Here is a tiny trained network, its code and every weight. The questions are about switching its units off for an input and a class, where a switched-off unit gives its printed mean instead of its output.

import numpy as np


def w(rows, s, z=0):
    codes = np.array(rows[::2]) - 128.0
    scale = np.full(codes.shape[1], s)
    scale[-1] = z or s
    return codes * scale


def f(y):
    return y / 2 * (1 + np.tanh(0.7978845608 * (y + 0.044715 * y**3)))


def log_softmax(a):
    a = a - a.max(-1, keepdims=True)
    return a - np.log(np.exp(a).sum(-1, keepdims=True))


def net(x, mask):
    res = np.array(x, float).reshape(1, 3) / 4 @ E
    y = f(res @ A[0][:, :-1].T + A[0][:, -1])
    res = res + np.where(mask, y, B[0][:, -1]) @ B[0][:, :-1]
    return log_softmax(res[-1] @ U[:, :-1].T + U[:, -1])


A, B = {}, {}
E = w([
[141,118,99,113],'x0',
[125,64,174,14],'x1',
[255,200,204,104],'x2',
],0.0074)
A[0] = w([
[180,207,136,104,25],'neuron 1',
[182,209,179,104,108],'neuron 2',
[232,116,164,166,1],'neuron 3',
[69,80,76,148,131],'neuron 4',
[119,39,151,20,64],'neuron 5',
[50,85,86,170,36],'neuron 6',
[35,68,135,143,143],'neuron 7',
[150,222,1,219,108],'neuron 8',
],0.0081,0.0028)
B[0] = w([
[121,56,137,147,163],'neuron 1',
[192,39,70,138,209],'neuron 2',
[168,17,215,148,163],'neuron 3',
[168,100,130,140,203],'neuron 4',
[37,222,192,64,206],'neuron 5',
[209,36,151,126,197],'neuron 6',
[205,89,116,194,210],'neuron 7',
[9,142,254,9,255],'neuron 8',
],0.0074,0.0052)
U = w([
[11,202,216,88,54],'0',
[183,42,87,197,61],'1',
[106,210,73,156,255],'2',
],0.011,0.0086)

Each question gives the input, the list of numbers given to net, and the class t.
The units are the neurons (one row each of A and B). Each row of codes is followed by its name. A weight is (code - 128) times the scale printed after its matrix; where a second scale follows, it is the last column's (A, B and U).
mask holds one flag per neuron, in row order. A switched-off neuron (its flag False) gives its mean, the last column of its row in B, instead of its output. The means were averaged over made-up inputs and are rounded, as every weight is.
A unit's drop is (log p(t) with every unit on - log p(t) with that unit switched off) / (log p(t) with every unit on - log p(t) with every unit switched off).
The circuit of an input: a set's keep is (log p(t) with only the set's units on - log p(t) with every unit switched off) / (log p(t) with every unit on - log p(t) with every unit switched off). Starting from all 8 units, units are removed one at a time, each time the one whose removal leaves the highest keep (on an exact tie, the one counted first), for as long as the keep stays at least 0.8.
circuit, biggest first: the units of the circuit, biggest drop first
top k neurons: the k neurons with the biggest drops, biggest first
drop when u is switched off: that unit's drop, to one decimal
input [1,4,6], class 1: top 4 neurons -> (neuron 8; neuron 2; neuron 3; neuron 1)
input [4,-5,2], class 0: top 2 neurons -> (neuron 8; neuron 7)
input [6,3,7], class 1: top 3 neurons -> (neuron 2; neuron 8; neuron 3)
input [-2,-3,5], class 1: circuit, biggest first -> (neuron 2; neuron 5)
input [5,-6,5], class 0: top 2 neurons -> (neuron 8; neuron 7)
input [4,-2,-8], class 1: circuit, biggest first -> (neuron 6)
input [-4,3,-6], class 1: top 3 neurons -> (neuron 8; neuron 7; neuron 6)
input [-6,4,4], class 2: top 3 neurons -> (neuron 8; neuron 6; neuron 2)
input [-8,-4,8], class 1: top 2 neurons -> (neuron 2; neuron 3)
input [-7,3,0], class 2: top 2 neurons -> (neuron 8; neuron 3)
input [-6,-7,-4], class 0: top 2 neurons -> (neuron 8; neuron 2)
input [-4,-7,0], class 0: drop when neuron 7 is switched off -> 0.0
input [4,-6,0], class 0: drop when neuron 8 is switched off -> 0.8
input [2,-2,7], class 1: drop when neuron 3 is switched off -> 0.1
input [4,-4,6], class 1: top neuron -> (neuron 2)
input [-4,2,-2], class 2: drop when neuron 8 is switched off -> 1.0
